Below is a small trained network, with its code and all its weights. Each question gives an input and a class and asks what happens when units are switched off, that is, made to give their printed mean instead of their output.

import numpy as np


def w(rows, s, z=0):
    codes = np.array(rows[::2]) - 128.0
    scale = np.full(codes.shape[1], s)
    scale[-1] = z or s
    return codes * scale


def f(y):
    return y / 2 * (1 + np.tanh(0.7978845608 * (y + 0.044715 * y**3)))


def log_softmax(a):
    a = a - a.max(-1, keepdims=True)
    return a - np.log(np.exp(a).sum(-1, keepdims=True))


def net(x, mask):
    res = np.array(x, float).reshape(1, 7) / 4 @ E
    y = f(res @ A[0][:, :-1].T + A[0][:, -1])
    res = res + np.where(mask, y, B[0][:, -1]) @ B[0][:, :-1]
    return log_softmax(res[-1] @ U[:, :-1].T + U[:, -1])


A, B = {}, {}
E = w([
[146,135,236,166],'x0',
[128,105,75,226],'x1',
[124,139,30,114],'x2',
[233,166,102,135],'x3',
[111,224,159,90],'x4',
[85,87,66,46],'x5',
[162,105,1,78],'x6',
],0.0094)
A[0] = w([
[207,51,89,185,91],'n1',
[6,60,106,80,246],'n2',
[23,129,95,148,67],'n3',
[236,81,151,72,152],'n4',
[137,117,101,130,1],'n5',
[174,140,113,86,78],'n6',
],0.018,0.0065)
B[0] = w([
[26,134,171,185,208],'n1',
[49,125,87,155,252],'n2',
[102,100,100,125,175],'n3',
[131,132,73,177,190],'n4',
[111,7,253,4,136],'n5',
[131,159,126,96,166],'n6',
],0.026,0.016)
U = w([
[109,120,120,57,2],'0',
[33,113,27,152,189],'1',
[62,163,231,177,232],'2',
[165,178,38,60,140],'3',
[174,6,137,43,33],'4',
[145,98,72,130,74],'5',
[159,17,134,48,16],'6',
],0.011,0.0082)

Each question gives the input, the list of numbers given to net, and the class t.
The units are the neurons (one row each of A and B). Each row of codes is followed by its name. A weight is (code - 128) times the scale printed after its matrix; where a second scale follows, it is the last column's (A, B and U).
mask holds one flag per neuron, in row order. A switched-off neuron (its flag False) gives its mean, the last column of its row in B, instead of its output. The means were averaged over made-up inputs and are rounded, as every weight is.
A unit's drop is (log p(t) with every unit on - log p(t) with that unit switched off) / (log p(t) with every unit on - log p(t) with every unit switched off).
The circuit of an input: a set's keep is (log p(t) with only the set's units on - log p(t) with every unit switched off) / (log p(t) with every unit on - log p(t) with every unit switched off). Starting from all 6 units, units are removed one at a time, each time the one whose removal leaves the highest keep (on an exact tie, the one counted first), for as long as the keep stays at least 0.8.
units of the circuit, in order: the units of the circuit, biggest drop first
top k neurons: the k neurons with the biggest drops, biggest first
drop when u is switched off: that unit's drop, to one decimal
input [2,1,1,8,-4,-4,-4], class 2: top neuron	(n2)
input [-3,5,8,1,-7,-1,3], class 2: units of the circuit, in order	(n1 n5)
input [-7,2,-6,6,6,2,4], class 3: units of the circuit, in order	(n2 n1)
input [0,-3,-4,5,7,-1,4], class 3: top 2 neurons	(n2 n1)
input [-1,-4,-5,-7,-6,-3,-8], class 1: top 2 neurons	(n2 n1)
input [-5,1,-1,7,-4,-1,2], class 2: units of the circuit, in order	(n1 n2)
input [-7,-1,-6,7,4,2,-8], class 2: top 2 neurons	(n2 n3)
input [3,5,8,3,-8,2,8], class 2: top 2 neurons	(n1 n5)
input [3,6,-2,3,7,0,1], class 2: top 4 neurons	(n2 n4 n3 n6)
input [-1,3,-4,3,-7,1,6], class 2: top 2 neurons	(n1 n2)
input [-4,-4,-6,7,2,1,4], class 3: top 3 neurons	(n2 n1 n6)
input [2,-8,-8,3,-5,-7,2], class 1: drop when n4 is switched off	3.8
input [1,-6,-3,-7,-1,0,-7], class 1: drop when n1 is switched off	0.0
input [3,6,3,1,-8,-2,8], class 2: units of the circuit, in order	(n1)
input [2,6,4,-4,-2,-3,-6], class 2: drop when n5 is switched off	-0.3
input [-5,1,-7,1,2,-6,-3], class 2: drop when n2 is switched off	0.5
